Below are the code and all the weights of a small trained network. Each question names an input and a class and asks about switching units off, where a switched-off unit gives its printed mean instead of its output.

import numpy as np


def w(rows, s, z=0):
    codes = np.array(rows[::2]) - 128.0
    scale = np.full(codes.shape[1], s)
    scale[-1] = z or s
    return codes * scale


def f(y):
    return y / 2 * (1 + np.tanh(0.7978845608 * (y + 0.044715 * y**3)))


def log_softmax(a):
    a = a - a.max(-1, keepdims=True)
    return a - np.log(np.exp(a).sum(-1, keepdims=True))


def net(x, mask):
    res = np.array(x, float).reshape(1, 4) / 4 @ E
    y = f(res @ A[0][:, :-1].T + A[0][:, -1])
    res = res + np.where(mask, y, B[0][:, -1]) @ B[0][:, :-1]
    return log_softmax(res[-1] @ U[:, :-1].T + U[:, -1])


A, B = {}, {}
E = w([
[210,169,201],'x0',
[83,181,94],'x1',
[121,232,107],'x2',
[37,95,253],'x3',
],0.0045)
A[0] = w([
[193,44,141,236],'n1',
[204,240,76,251],'n2',
[131,191,226,88],'n3',
[25,62,87,174],'n4',
[99,144,169,115],'n5',
[189,82,237,226],'n6',
[70,146,121,174],'n7',
[121,132,141,83],'n8',
[164,134,73,99],'n9',
[183,166,3,160],'n10',
],0.016,0.0024)
B[0] = w([
[185,56,86,221],'n1',
[136,29,28,244],'n2',
[112,163,252,179],'n3',
[30,42,137,208],'n4',
[106,163,156,148],'n5',
[247,110,185,254],'n6',
[73,138,105,157],'n7',
[127,141,137,122],'n8',
[149,180,85,164],'n9',
[179,231,9,251],'n10',
],0.033,0.0066)
U = w([
[2,112,140,166],'0',
[142,221,182,4],'1',
[163,71,132,248],'2',
[138,170,31,70],'3',
],0.0069,0.0021)

Each question gives the input, the list of numbers given to net, and the class t.
The units are the neurons (one row each of A and B). Each row of codes is followed by its name. A weight is (code - 128) times the scale printed after its matrix; where a second scale follows, it is the last column's (A, B and U).
mask holds one flag per neuron, in row order. A switched-off neuron (its flag False) gives its mean, the last column of its row in B, instead of its output. The means were averaged over made-up inputs and are rounded, as every weight is.
A unit's drop is (log p(t) with every unit on - log p(t) with that unit switched off) / (log p(t) with every unit on - log p(t) with every unit switched off).
The circuit of an input: a set's keep is (log p(t) with only the set's units on - log p(t) with every unit switched off) / (log p(t) with every unit on - log p(t) with every unit switched off). Starting from all 10 units, units are removed one at a time, each time the one whose removal leaves the highest keep (on an exact tie, the one counted first), for as long as the keep stays at least 0.8.
units of the circuit, in order: the units of the circuit, biggest drop first
k most important neurons: the k neurons with the biggest drops, biggest first
drop of u: that unit's drop, to one decimal
input [-4,-3,-4,1], class 0: units of the circuit, in order	(n4, n6)
input [6,2,-4,6], class 1: units of the circuit, in order	(n2, n3)
input [4,-5,3,3], class 1: 3 most important neurons	(n2, n3, n4)
input [3,-1,-1,5], class 1: 2 most important neurons	(n2, n3)
input [-7,-3,-8,3], class 0: units of the circuit, in order	(n4)
input [1,7,8,7], class 0: units of the circuit, in order	(n6, n10)
input [0,1,2,2], class 1: 2 most important neurons	(n2, n4)
input [4,0,7,4], class 1: 2 most important neurons	(n3, n4)
input [8,2,-7,8], class 1: 2 most important neurons	(n3, n2)
input [-3,-8,8,7], class 1: drop of n2	0.3
input [-8,-2,1,-1], class 0: drop of n4	0.3
